Each row is followed by its class.
[  79 -298  -38   72  -50  247   17  282  -52   34 -120  -39  140  -17
  129  199   62 -234 -107  168  -22 -462  187 -181   74 -163 -153  207
 -113  -45  131    8  -40   16 -249  111  -10]
k482
[ 137 -179   83  276 -261  -72  241 -187  186 -429 -134 -155  -63 -108
  142 -233  -28 -236  395   56 -203 -537  262 -212  518 -207 -249  -61
    9  -46  647  297  -56  130 -325  213 -331]
k688
[ -44  115  -86   -5   -6 -179  -65  -91 -137  -24  205  -32   31   54
  109 -261   -2 -168  129  101  -91  -18  -29 -154   69 -111   12  420
 -178   32  141  -72   25 -169   26  220   67]
k688
[ -10  201   11  -37  169   40   48  -86 -107   29   28 -314   67  202
   66 -111  160   66  -56  -77 -275   66   96 -118  -29   76   47 -338
    5 -124 -321  164   50  -22 -207  104    8]
k251
[ 219  294  256   90   46  337 -111 -497  -84  -49 -413   43 -140 -123
  -53  -59 -218   72   40   57  -45  453   63  -38  161  236 -196   -5
 -108  -82 -561   41 -120   50  174   12  211]
k251
[-235 -247  175 -579 -103  264  306  315   62 -292  -87   84   65 -162
  -37  192  -43  -61  206   79  200 -556  133  -40   86 -375 -131  -47
  252 -174  -77  232  138  321 -245  253 -171]
k251
[ 189 -202  134  278 -126 -135 -158  364  -67  185 -358  206  -94   20
    7   57   80  130   -5 -148   96   38   86  -51  -70  226  -27  -21
   -1  282   20  -94   74 -341   38   31 -216]
k375
[ 155 -241    7  -82  -37  463  495  324 -164 -113    6 -147  352 -120
  522  -56   37  514  241  426 -444 -474  245 -190 -130 -507  236  -68
  434    0  231  -87 -343  198 -575   95 -339]
k732
[  19 -186  514  -52   69 -157 -124  -50  109 -234 -168 -207 -227 -153
  -66 -165   35 -282  291 -166  144   26 -210  331  373 -100  -21 -104
  401  -98 -116  272   61  166  -16  218  142]
k841
[-127   23  -11  -63   11  132  -23  -71   14   49  -81  141  -42   30
  -38  -75  223  255   39 -188  -48  363   23   22  -43  115 -172 -189
  163  -63 -313  102  -77 -110  121  -99  -57]
k466
[ 149 -101 -107  370 -252 -104  144  106  -92  -30 -350  130 -107   46
   13  -18  184  133   11  -21  -25   66  311  -67  -82  178  -76 -202
  -61   85   99  128  146 -318  236  -51  -45]
k841
[  67 -155   95   82 -111 -313 -130  248 -126  -77 -152  -72   -7   91
  -76  -20 -202  -40  131 -149  212 -311    6 -116   -9  -35 -197  -67
 -312  -34 -186  210   47  -13   42  218  145]
k841
[ 175 -391   44   59   79 -122   39  142  179  316   -3   63  189  203
  126 -161  -38 -244  -66  147   86 -290  207 -336   38  156  -29  -55
   94   18  100   -3 -154   52 -186 -200  126]
k312
[-256 -321  163   82 -200 -136 -196  323 -138  -12   69  -46  152   83
  -63   -8  252  435  -23   55  260  -92  -41 -348   13  -46   79 -408
  -39   92   -5   10   15 -315 -145  -36 -264]
k312
[ -10   14 -101 -200  -12  144  340  288  -97 -168  297 -307   95   54
  283 -642  436  220  285  406 -111 -358  128  239  342 -423   85   53
 -332 -159  589 -132 -159  251 -522   25  -61]
k732
[-151  232  -49  106    8 -356   27 -609  -13  -41  259 -122 -104  -69
  228 -368  -15   -2   56 -210  -68  309  -88 -135 -164   24   27   53
   88 -105  115  -13  226 -185  241  186   45]
k312
[  48  147 -352  221  115   30  207   19  -64   90  129 -147  117   49
  337   77  -90  292 -165   63   -7  -82  -36 -163 -337  -58  -49  243
   89   40  106 -137  218 -229  178  -24 -239]
k375
[  39   19  -56   24 -209 -228  -35  233  -15  208   38  -76  -16  105
  -78 -264   -1   89  155  -43  101  167  -48   50  -34   56  185 -157
  -90   27  112   96   37 -242  321   35  104]
k458
[-222  -10 -440 -283   -4 -473  112  231  122 -127  376 -563   80 -144
 -264 -106 -135    3   14 -206  -37 -345 -248  343 -307 -305  112  133
  353 -173  451  402   93  338  247  161  -35]
k732
[ -42  -37  159 -119 -202 -110  -71  120   -1 -190 -200   -1   22  -97
  -98   -6  -60   53  183  -40  -34 -170  -36  156   25 -196  -65  -19
   44   12  -79   83 -114  130  196  184   -5]
k482
[ -57 -162 -133   31 -103  334  110   90 -131  211 -237   39   35   74
 -179  150  -22   84  -82 -105  192  -80  112   73 -210  141  252 -311
 -146 -162  124   58   14   -2  372 -167  198]
k859
[ 246  125  130  227  107   33 -195   85  -21  156  238 -188  159   75
  214 -204  292  148    7  141  -49  229 -329   99  178 -200   -5   13
 -289  126  239  -59  168 -220 -169   70  -57]
k386
[ 328 -120  163  411 -116  345   -7 -616 -240  142 -630  296 -263 -235
  176   42  -77 -294  -26 -584 -246  211  260 -223  260  126 -453  -68
  -87  187   70 -157    8 -156 -158  190  -10]
k482
[ -23  -26  -20  163 -144 -101 -404 -316  -64  -32 -178  -35   32  192
 -125   73  -53 -161 -124  130  154  116 -186  -34  214  -93 -203  204
 -386  192   78  179  -39 -128  -41  286  198]
k482
[  86   -9 -129 -121   35  163  -51  422  -52 -184   42 -129  -61  200
  -22  323  -43   -1  -38  -86  270  -83 -162  -14  -65    3    3 -120
  -25   54  135  227  216  -12  -10  -49 -239]
k761
[-114  157 -251 -120  -32 -132  199  -92  -54 -155  103  -73  128    9
   88 -149  219 -188 -110  149  -61 -263  188 -258   65 -255 -210  347
 -575  -62  418  -65  -23   29 -343  152  -34]
k482
[ 198 -103   84  216  -76 -107   84  -79   57  -68 -313  102 -106 -186
  113   47  -99 -250 -244 -227  -86  -75  149 -188   53  172 -139   -1
  -64  169  149 -120   88  -22 -240   58   44]
k251
[-423   57 -127 -157  -60 -198   70  205   87  -80  104  -81   68 -161
 -125   92  164   34  -67  -60 -102   54   61  288 -168 -100  326   48
 -115  -11   63  -70  -89   16  237  158  178]
k482
[  70  105  202  163  112  205 -121  118  -58   -5  -74 -193  130  183
  370  -87   28   36  114  348  182  107 -188 -226  172 -263   93  -11
 -216   17 -208  153   -5 -335  -18   39 -140]
k458
[  16   64  -55  422 -102 -142  163  -37 -320  -25 -432   72  133 -132
 -153  205 -125 -209  -39   18 -169  164  371 -465  -61  174  123   40
 -253   99  183 -259  114 -157   81  164   99]
k688
[-168  132   34 -101  136 -390   57  228   -8 -218  168 -208  139  -55
   44  -29  196 -245  -63   69    4  -66  118 -367  142 -125  -39  281
 -268  106  169  -72   63 -100 -353  260  -93]
k375
[ 104  162  187 -505  -56  301 -360  -80 -126   33 -178  270    0  149
   87  -64 -324 -228   67  -14  -60   -7  195   66  272 -145 -240  -20
  -51  215 -444  114 -349  101 -201  132 -180]
k841
[ 508   20  182  481 -186  174 -239 -250 -119 -206  -85 -254  -80 -359
  -48 -332 -240   13  407  146 -182 -101 -276  -32  223   56  257  409
 -212  140  534  -72 -360   73  166    1 -283]
k841
[ 179  -77 -132  374  -14  167   64 -121  -32  121 -447  -70   63 -352
  -40  145 -467   -2 -152   -4  -63 -245   28  -80 -193  -68  234   77
 -216   79  328  -77  -81  211  276 -145  -81]
k458
[ 125  -40   74  268  -29  -98 -187   97  -46   91 -337   72  145 -155
    5  -47 -112  -67 -224  157 -110 -213  105 -120   34  -53   10  222
 -461  159  188 -134  -68  -23  -68   28   47]
k386
[ 189 -223  264 -315  -11   79 -295  816 -103 -166  340 -105  117  -10
  -21 -168  -58  -76  203  -70   33 -238 -261   60  155  -75  245 -214
  -62  117 -108   24  -94  190 -435   -7 -179]
k482
[ 331   16 -179  350 -237  455  -72  146 -166  355 -560  167  160   64
 -245  470  -94 -171 -128  145  -74 -170  164 -123  114 -129 -146  -21
 -311  234  232   20   33 -202  306 -131 -218]
k466
[-221  -28  107  -20   62  149 -177  188 -119 -229  208 -214 -107 -105
  132   77 -147  105  208   39  156  -73 -229   16  268 -304  220  207
 -119   56  126 -105 -109  -67   69  136  -62]
k688
[ -76  -79  250  114  -65 -432 -258  574 -151 -149  203 -109   50 -178
  -62  -39 -254   -7  278 -136   52   27 -242  -80 -155  -29  316    5
 -184 -128 -249  -71 -165  -84  103  124  181]
k761
[ -20   37 -278  -75  127 -226  407  -21   40 -164  340  -97   86 -126
  188  -21  294   96  -79  -13 -242 -287  226 -172 -137 -206  -22  260
   78  141  570 -135  140   23 -106   21 -166]
k312
[ 370 -556   62  229 -181 -312 -138  483 -154   30  121 -136  217   98
   88 -180  222 -298  103 -241 -648 -524  419 -316  126   85 -164 -232
  274  146  213  -32 -325  165 -446  162   81]
k466
[-229  138 -199 -237   40 -412   21  154  -45   -5  542 -172  106   22
   71 -250  -76   62   42 -100   -5   35 -275   96 -363 -141  353  223
  -18 -130   14   -8  -89 -132  116  116  234]
k458
[ 138 -102  100  444  -78 -260  -94   65  106  -82  -19 -390  -63  -88
   82 -206  -68  209  -45   47  200   61 -369   87  -45   71  173 -210
  -78  -57  172   19   75   38   31  -81   27]
k375
[ 165 -290  462    8  170  163 -263  687  -69  213  -68 -445   81  -75
 -116   52  -91  257  376 -140  -58 -239 -308   25  152 -254  206 -506
  150  -62 -577  242 -136  206  127    1    0]
k750
[  19 -209 -116 -222  -45   86 -283  583  -87   42  201 -131  142  209
  -67   -7   42  -22   64   39  375 -231 -223  140   28 -158  -29   38
 -181  144   61  221   64  -28   58   41 -204]
k482
[   3 -178   23  321  -58  165 -133 -116 -193   19   28  -73  174    3
   30  141  -52  -90   96  -36 -126  -33 -228 -314  -83   26  235   87
   59  132   31  -58   -7 -181   55  172 -114]
k688
[-215  157   95 -285  -82 -121 -139   95  -28 -221   82   -2  -22  -24
 -171 -132  -52 -259   95  -74  146   67 -170 -207  211   -9  121  166
 -185   28  231    8  141  -83   76  159  -55]
k761
[-231  147  -18   49   27  -62  -56  -35   29   79 -140   45   56  -66
  188   20   29  195  -44  101  -21  205 -153  119 -134 -243   68  244
  -34   93 -144  -72   50 -246  288  184   71]
k312
[-199  190 -106  -83   37 -179   81 -162  -27 -208  231 -125  -22  126
   92   47  104   17  -65   65   48  -14 -270 -205 -203  -96   59  192
  242  -55  -50  147  198 -302  -51   78 -216]
k859
[-364  141   12 -260  121   39  104  -71  -18  135  287   43   29   58
  129   52  284  -83 -196  100  -79  249  225   89  296 -203   34   38
  -60   36 -221 -312 -260 -224 -156   -7  390]
k251
[  65 -113 -314   41 -111  174   12  249  -86  317  173   46  225   18
   90 -108   33   18 -131  199  -85  171  -78   -6 -291   64  347   76
    3  152  114 -105  -35 -119   99 -127   -1]
k761
[ 183 -118   69  201  -83   21   28  -83  152  130 -262  203  -29  -76
   -1  110 -115  -84  -29 -135  157    8  263   -8  180   24 -331 -118
 -141   44  124  106   18  -82  147  -42   76]
k375
[ -10  290  131   75   96 -133   24 -114   46   33  -91  -23  -39    5
  263   52   45 -132 -134 -201  137  349    4 -202 -129  205  -60  144
 -175    2 -159  -88  175 -399   86  229   73]
k750
[-188  474 -252 -228  -72 -320  351 -355  274 -141 -393  191 -186 -117
   -3  117 -366   54  -22   -9  128   48  -83  390 -369 -150  -26  442
   61   81   20  -74 -128  105  537  -11 -116]
k482
[ 299 -243  188  -35 -163  534   20  546 -409 -135 -170   20  100   47
  107  263   30  183  280   19 -145 -327  221 -109   94 -245 -124 -364
  209   68 -342   45 -144   30  -51    3 -189]
k732
[  86  162  -12  142 -188 -165  144 -434  -91 -338 -111  254 -158  -79
  -87   88  -20 -210  133    2  188  294  -29 -125 -186  203 -199  313
   48   12  -95  180  257 -270  179  183   -9]
k386
[  23  -27   62  -53  153  205 -215  -82  -89  185  112  -38  161   51
  -31   83   41   71  -51  -70 -156  -65   -4 -100    9   94 -256  154
  268  -43 -415    2 -126  -94 -135   86  -79]
k750
[ 120  154   90  226   13 -212   28  207  -94 -196  -36 -287  197 -141
  217 -126  -47   55  -66   93  101  140  -28 -450  -83    5  126   78
 -240   94  136  -63    6 -240    2   64 -154]
k375
[-123  -57  165  -45  175  163  -92  507   63  238  -62  -13  -58  -77
   59 -147   31  213   61 -118  101  322 -107  181  -10  102  270 -300
  146  -40 -414   81  170 -171  273 -146    1]
k386
[-139  298   75   23   61 -117  -45 -441   63 -156 -138   37 -248  -13
   82   35  -81   31  -70  111  293  366  -54   66  126  -67  -96  236
 -262    4   95   19   39 -159   94   77  115]
k386
[ 169  201  -35 -146   -8  157 -155 -319   43  217 -265   99  -38   69
  -99   70 -125  240  -84  -32  -20  213   75  409 -154   13 -313  -49
  -15  -33 -387  318  -50   98  289   84  157]
k761
[-129  -26 -156 -150  -92 -144 -134  112  147 -149  270  -56  100  172
   25  -46   58  164   -7  218  -15 -301 -257 -229  -84 -176  -47  265
 -155  -41  164   28  -89   86   65   -5  -28]
k458
[ -37 -434   87  134  -60  -50  142  510  -99 -230  261 -253  128  -55
   60  150  273   -2  111 -104  -58 -431  170 -529   -6  -30   36 -340
   74   -5 -136  128  -47  -56 -223  -16 -156]
k732
[ 410 -134  412  176  -13   36  -81   90 -190 -184 -134  128 -110  -63
  247 -128 -332  366  238  196   -5 -262  159  -92  253 -169  -36 -183
  149  189  -43  -17  -33  -29 -179 -109 -192]
k386
[-496 -130   31 -438 -331  319   66  122 -202 -155   25    5 -132   78
 -132    3  172   97  197  169  196  158    0   63  250 -249  271 -394
  185  -51 -127   45  -60   -6   -8   80   89]
k312
[ 316  -20  151  -42 -149 -371  -89  248  159  -18 -318   78   61  -22
  -90 -352  -30 -185  202   85    9 -223 -103  316   88 -198 -184  132
 -366   60  229  251 -269  208 -362  105  -70]
k386
[ -36  -33  205   11  210  234  -67  211   30  187 -125  -29    3  -89
   84   85   17 -133  -83 -294  328  607  -48   34  199   46  151 -354
  -73   98 -220  116  137 -285  336  -86  294]
k750
[-146  -72  135  245  -33  -92 -291 -339   40  -24   67    3    1  -81
 -103 -144  172  -70  -21  -42  119  265 -342   22  317    0  -82  179
 -200   87  301 -140   63 -128 -125  131   36]
k688
[-420  255 -252 -488  -76  120  266 -151   10 -181    6  241 -486   99
   72  212 -129 -529  -36 -899  302  108  309  200  326    8 -402 -258
  125  110 -117   86  391 -286  531   98  -11]
k482
[ -26  122  187  -49   36  205 -320   14 -140 -237  -64 -129 -175  108
   15 -132  -82   71  113   48  204  271 -186 -408  345   95  -11  -65
 -284  165 -395  247  132 -244  -47   92 -170]
k482
[ 132 -125  317  -10  124 -291   44  214  168   31 -294  -97   15 -322
  333 -211 -366  194 -148  -15 -387 -352   68 -132 -221 -229  300 -158
  287   58 -225   14 -224  222 -173  -81    2]
k732
[ -14  267  117   67  -88 -200 -184 -215   -4   26  -95  -70  -78    9
 -184  -47  -63  -19  -58  108  265  149 -153   -6  119    3  102   79
 -470  156   48   37  126 -244  163   84  -37]
k482
[-294   -6 -134 -101    4  173  -13 -137  201   39   23   34  -79  -11
   69 -272   94  354  -24  134  353  324  -64  371  259 -130    0  -38
 -249  -32  352   -8   40   66  320 -121  224]
k750
[-361   90 -303 -530   55  642  206  501   22 -173   96 -244  -10   -1
   37  264 -209   81   56 -236  393 -279   36  407  134 -316  114 -144
 -172 -110  163  190  -74  161  390  -28  -80]
k732
[  56  -11  -50  283  -63 -360 -155   -7  -66   -4 -161   20   30  -66
 -154   52   36   49 -210   34   29  -32   18 -199 -205  192 -110  309
 -174   56  275  -11  213 -198  -62  147  -76]
k386
[-165  231   64  268  -65  179  -28 -604  130  -43 -543   43 -139   11
 -100 -103 -218  495 -196  279  106  486  -83  180  227  172   70 -114
  -18 -145  125  -43  -48  -76  115 -124  241]
k841
[ -79  182   68  147  -42 -271  -68 -125  102  -88   -8 -131   26  -13
   79 -162  166   97   -9   28  -33  181  -87  129   16  -31   47  112
 -180   -2  207   -8   10 -188  131  191   80]
k251
[ 190   51   30  231 -152  355 -274  149  -65   55 -404  153   34   33
  -96  355  -93  -57  248  171   -7 -119 -100  117  -18 -138   21  311
 -223  157   65  123 -218 -161  289   85 -396]
k466
[-100 -140  271  208  -70  308  -41 -445   -1  -19 -338  -23  -65  108
  210 -166  282   -4  256  343   31  186   84  235  485 -332 -111 -304
  -38  -77   76  104 -131  129 -146  108   40]
k859
[  80  254    3  -81 -108   55  -47   35   24  159 -419  198 -112  100
  -78  198 -508   25   31 -345  261  216  152  230    9  119 -185 -141
   72   31  -91  160   75 -247  531   88   55]
k466
[  37 -416  350   59 -234  254  -85 -173 -140 -445  -64 -143 -196 -204
 -197 -110  -60  -23  326  -34  104 -358   24  -95  589  -86   11 -214
   41  -67  436  272   58  191 -398  247  -34]
k841
[ 332  182  216  -82  105  -92  257 -108  -65 -342  -61    0 -309 -173
  286 -137  -25 -240  224 -304  234  235  -41 -114   30   55 -199  175
   -1   83  -55   84  279 -117   19  173   38]
k312
[ 117 -217 -269  180 -416  105  206   74 -230 -284 -353  223 -203  -49
  -33  136   81 -112   -8   90  114 -104  380  -88  -47  119 -158   30
  -81  174  235   91   92  -80  115  -17  -86]
k761
